Below is a small trained network, with its code and all its weights. Each question gives an input and a class and asks what happens when units are switched off, that is, made to give their printed mean instead of their output.

import numpy as np


def w(rows, s, z=0):
    codes = np.array(rows[::2]) - 128.0
    scale = np.full(codes.shape[1], s)
    scale[-1] = z or s
    return codes * scale


def f(y):
    return y / 2 * (1 + np.tanh(0.7978845608 * (y + 0.044715 * y**3)))


def log_softmax(a):
    a = a - a.max(-1, keepdims=True)
    return a - np.log(np.exp(a).sum(-1, keepdims=True))


def net(x, mask):
    res = np.array(x, float).reshape(1, 3) / 4 @ E
    y = f(res @ A[0][:, :-1].T + A[0][:, -1])
    res = res + np.where(mask, y, B[0][:, -1]) @ B[0][:, :-1]
    return log_softmax(res[-1] @ U[:, :-1].T + U[:, -1])


A, B = {}, {}
E = w([
[99,206,144,101,171,175,127,28,91,152,212],'x0',
[210,115,117,106,98,160,254,173,173,182,169],'x1',
[108,141,246,111,151,145,104,126,223,155,81],'x2',
],0.014)
A[0] = w([
[171,156,139,60,137,221,224,87,146,203,229,62],'n1',
[148,188,129,111,115,188,173,87,123,190,176,53],'n2',
[60,138,177,119,176,159,76,52,151,141,105,132],'n3',
[111,139,55,149,108,113,107,94,55,83,194,159],'n4',
[211,53,106,112,34,135,210,254,212,132,90,119],'n5',
[147,90,41,125,67,122,165,125,117,124,138,133],'n6',
[93,77,94,127,117,88,66,135,129,27,63,155],'n7',
[46,164,146,97,186,115,30,48,54,82,150,121],'n8',
[148,87,34,181,110,131,128,177,83,140,168,162],'n9',
[146,134,6,164,125,82,144,155,12,108,179,255],'n10',
[86,57,128,187,103,51,15,169,113,57,20,204],'n11',
[100,227,114,106,142,157,119,61,104,214,172,171],'n12',
[151,138,124,74,114,170,145,95,140,146,193,58],'n13',
],0.0078,0.0082)
B[0] = w([
[90,74,176,100,155,173,119,226,121,116,142,215],'n1',
[109,114,143,93,141,166,133,155,105,122,136,173],'n2',
[120,126,145,104,134,98,79,87,149,127,87,189],'n3',
[133,127,67,199,138,155,187,117,64,128,130,193],'n4',
[151,168,109,184,113,34,105,68,167,187,117,250],'n5',
[151,140,130,88,87,99,136,113,95,123,161,180],'n6',
[101,76,152,138,121,199,144,157,109,106,152,187],'n7',
[158,199,88,176,128,106,129,49,123,120,107,213],'n8',
[178,147,145,89,106,109,161,111,97,96,150,193],'n9',
[162,133,102,111,55,132,217,134,7,95,226,242],'n10',
[85,66,172,56,146,182,158,206,120,100,156,230],'n11',
[99,139,113,128,139,175,118,113,127,86,97,207],'n12',
[111,98,133,121,113,133,121,166,103,94,133,156],'n13',
],0.012,0.02)
U = w([
[105,53,105,93,113,194,177,210,64,99,166,135],'0',
[48,43,184,85,196,187,70,213,200,142,94,255],'1',
[199,132,76,144,73,42,145,102,105,148,161,103],'2',
[127,115,124,255,139,68,95,135,240,230,40,123],'3',
[117,172,21,239,129,166,149,58,73,109,133,30],'4',
[78,202,127,142,173,129,38,44,161,115,51,75],'5',
],0.0093,0.0034)

Each question gives the input, the list of numbers given to net, and the class t.
The units are the neurons (one row each of A and B). Each row of codes is followed by its name. A weight is (code - 128) times the scale printed after its matrix; where a second scale follows, it is the last column's (A, B and U).
mask holds one flag per neuron, in row order. A switched-off neuron (its flag False) gives its mean, the last column of its row in B, instead of its output. The means were averaged over made-up inputs and are rounded, as every weight is.
A unit's drop is (log p(t) with every unit on - log p(t) with that unit switched off) / (log p(t) with every unit on - log p(t) with every unit switched off).
The circuit of an input: a set's keep is (log p(t) with only the set's units on - log p(t) with every unit switched off) / (log p(t) with every unit on - log p(t) with every unit switched off). Starting from the 12 units with the biggest drops (on a tie, the unit counted first), units are removed one at a time, each time the one whose removal leaves the highest keep (on an exact tie, the one counted first), for as long as the keep stays at least 0.8.
units of the circuit, in order: the units of the circuit, biggest drop first
k most important neurons: the k neurons with the biggest drops, biggest first
drop when u is switched off: that unit's drop, to one decimal
input [-8,4,-8], class 2: units of the circuit, in order => n5
input [1,-4,-6], class 4: 2 most important neurons => n8, n1
input [0,1,8], class 3: 2 most important neurons => n11, n1
input [-1,8,2], class 3: units of the circuit, in order => n5, n10
input [0,5,-6], class 2: 2 most important neurons => n11, n5
input [-2,1,3], class 3: 2 most important neurons => n10, n1
input [1,-6,7], class 5: 3 most important neurons => n8, n1, n3
input [2,-1,-8], class 4: 2 most important neurons => n4, n11
input [1,-4,-7], class 4: 2 most important neurons => n8, n4
input [1,0,-1], class 4: 2 most important neurons => n11, n1
input [1,-3,0], class 4: 2 most important neurons => n1, n8
input [-8,-2,2], class 1: 2 most important neurons => n10, n11
input [-1,4,5], class 3: drop when n10 is switched off => 0.1
input [0,2,-1], class 2: drop when n7 is switched off => 0.1
input [-4,-5,2], class 1: units of the circuit, in order => n10
input [-1,6,0], class 2: drop when n5 is switched off => 0.4
input [-5,-7,3], class 1: drop when n10 is switched off => 0.4
